Here is a tiny trained network, its code and every weight. The questions are about switching its units off for an input and a target symbol, where a switched-off unit gives its printed mean instead of its output.

import numpy as np


def w(rows, s, z=0):
    codes = np.array(rows[::2]) - 128.0
    scale = np.full(codes.shape[1], s)
    scale[-1] = z or s
    return codes * scale


def norm(h):
    return h / np.sqrt((h * h).mean(-1, keepdims=True) + 1e-5)


def f(y):
    return y / 2 * (1 + np.tanh(0.7978845608 * (y + 0.044715 * y**3)))


def softmax(a):
    e = np.exp(a - a.max(-1, keepdims=True))
    return e / e.sum(-1, keepdims=True)


def log_softmax(a):
    a = a - a.max(-1, keepdims=True)
    return a - np.log(np.exp(a).sum(-1, keepdims=True))


def net(x, mask):
    ids = ['ΓΠΣβηλψ'.index(c) for c in x.split()]
    T = len(ids)
    res = E[ids] + P[:T]
    r = norm(res)
    for j in range(2):
        rows = slice(3 * j, 3 * j + 3)
        q, k, v = (r @ M[0][rows].T for M in (Q, K, V))
        z = softmax(np.where(np.tri(T) > 0, q @ k.T / 3**0.5, -1e9)) @ v
        o = O[0][rows]
        res = res + np.where(mask[j], z, o[:, -1]) @ o[:, :-1]
    y = f(norm(res) @ A[0][:, :-1].T + A[0][:, -1])
    res = res + np.where(mask[2:10], y, B[0][:, -1]) @ B[0][:, :-1]
    return log_softmax(norm(res)[-1] @ U[:, :-1].T + U[:, -1])


Q, K, V, O, A, B = {}, {}, {}, {}, {}, {}
E = w([
[93,204,150,90,50,153],'Γ',
[75,88,118,85,99,110],'Π',
[111,126,137,186,177,226],'Σ',
[76,115,117,69,116,109],'β',
[153,176,142,7,53,198],'η',
[186,185,200,104,155,209],'λ',
[121,166,51,147,79,108],'ψ',
],0.017)
P = w([
[139,110,77,174,254,140],'0',
[197,78,123,169,78,147],'1',
[194,80,122,165,98,158],'2',
[186,83,124,160,108,165],'3',
[98,126,139,177,72,124],'4',
[91,116,161,148,79,127],'5',
[121,81,184,99,55,107],'6',
[106,129,126,102,106,121],'7',
[78,140,133,57,122,128],'8',
],0.0094)
Q[0] = w([
[102,95,131,126,225,66],'H1',
[171,254,231,145,99,136],'H1',
[65,149,126,155,100,56],'H1',
[145,99,108,89,101,115],'H2',
[56,122,92,89,68,115],'H2',
[89,108,102,118,142,247],'H2',
],0.0099)
K[0] = w([
[57,81,115,132,136,90],'H1',
[250,116,163,101,102,191],'H1',
[162,129,78,144,59,81],'H1',
[99,140,136,104,166,101],'H2',
[136,111,181,162,131,102],'H2',
[94,144,120,160,144,147],'H2',
],0.011)
V[0] = w([
[183,2,80,123,64,95],'H1',
[194,178,150,98,93,137],'H1',
[180,100,71,200,90,157],'H1',
[184,125,103,76,44,20],'H2',
[183,112,210,108,92,152],'H2',
[116,140,67,72,203,84],'H2',
],0.0079)
O[0] = w([
[130,115,191,178,212,117,135],'H1',
[101,120,105,136,77,103,227],'H1',
[116,218,217,12,116,107,251],'H1',
[96,147,123,146,175,199,66],'H2',
[104,179,113,159,192,99,71],'H2',
[176,75,117,192,84,132,85],'H2',
],0.011,0.0028)
A[0] = w([
[86,104,36,197,30,185,159],'N1',
[54,158,219,9,82,111,87],'N2',
[104,147,141,57,61,152,84],'N3',
[147,166,181,100,96,207,125],'N4',
[218,69,79,235,177,74,95],'N5',
[1,96,199,181,156,210,141],'N6',
[98,221,27,144,9,61,243],'N7',
[167,74,98,229,128,107,2],'N8',
],0.0074,0.0037)
B[0] = w([
[129,151,173,104,97,65,173],'N1',
[106,118,2,100,162,118,255],'N2',
[154,186,163,146,247,155,207],'N3',
[164,186,145,120,104,130,191],'N4',
[63,248,148,160,124,137,133],'N5',
[114,103,132,79,63,142,160],'N6',
[166,99,173,132,128,171,254],'N7',
[118,194,40,94,233,164,125],'N8',
],0.0091,0.01)
U = w([
[177,138,200,35,12,113,233],'Γ',
[132,235,111,51,195,159,72],'Π',
[103,128,212,133,174,2,128],'Σ',
[98,93,60,167,58,129,139],'β',
[75,85,214,108,171,125,3],'η',
[101,88,162,168,192,176,129],'λ',
[168,68,146,80,157,11,10],'ψ',
],0.0091,0.0032)

Each question gives the input, a string of symbols that net reads in full, and the target symbol t.
The units are the heads (3 rows each of Q, K, V and O) and the neurons (one row each of A and B). Each row of codes is followed by its name. A weight is (code - 128) times the scale printed after its matrix; where a second scale follows, it is the last column's (O, A, B and U).
mask holds one flag per unit, heads first, then neurons. A switched-off unit (its flag False) gives its mean, the last column of its rows in O or B, instead of its output. The means were averaged over made-up inputs and are rounded, as every weight is.
A unit's drop is (log p(t) with every unit on - log p(t) with that unit switched off) / (log p(t) with every unit on - log p(t) with every unit switched off).
The circuit of an input: a set's keep is (log p(t) with only the set's units on - log p(t) with every unit switched off) / (log p(t) with every unit on - log p(t) with every unit switched off). Starting from all 10 units, units are removed one at a time, each time the one whose removal leaves the highest keep (on an exact tie, the one counted first), for as long as the keep stays at least 0.8.
units of the circuit, in order: the units of the circuit, biggest drop first
unit that matters most: the unit with the biggest drop
heads that matter: for each layer, one digit per head in row order, 1 if its drop is at least 0.15 and else 0, layers parted by /
drop of u: that unit's drop, to one decimal
input Σ λ λ ψ η β λ, target Π: units of the circuit, in order	H2; N2; N3; H1
input λ λ Γ Π, target Σ: heads that matter	11
input Π ψ β λ β β Σ, target Γ: unit that matters most	N6
input Π Γ β, target λ: heads that matter	10
input η λ η Π, target η: heads that matter	10
input λ Σ Σ ψ β β Σ, target Π: units of the circuit, in order	H2; N2
input λ Γ Π, target Σ: heads that matter	11
input ψ ψ β, target Π: heads that matter	10
input ψ Σ ψ ψ Γ Π, target Π: units of the circuit, in order	N2; H1
input β η Π Σ Γ η, target Π: heads that matter	00
input β ψ Π, target β: heads that matter	10
input Σ Σ β Π, target ψ: heads that matter	11
input Σ Γ Π, target ψ: heads that matter	01
input Γ λ Γ Π Γ, target Π: unit that matters most	H2
input η ψ β, target η: heads that matter	11
input β ψ Γ β Σ Σ Σ, target Π: heads that matter	11
input λ ψ β, target Σ: heads that matter	11
input Σ Σ β ψ λ Γ β, target Π: heads that matter	00
input λ λ Γ λ λ λ λ, target Π: units of the circuit, in order	H2; N2
input Γ λ Π ψ, target Γ: heads that matter	00
input λ β η Γ β Γ Σ ψ, target Γ: unit that matters most	N7
input ψ β Γ Π λ Π, target Π: heads that matter	01
input λ β λ β, target Σ: drop of N7	0.1
input β Γ ψ β ψ Γ, target Π: drop of N7	0.0
input Σ λ Γ β, target ψ: drop of H1	0.1
input β β η β, target β: drop of H1	1.0
input Π ψ η Π, target λ: units of the circuit, in order	H1
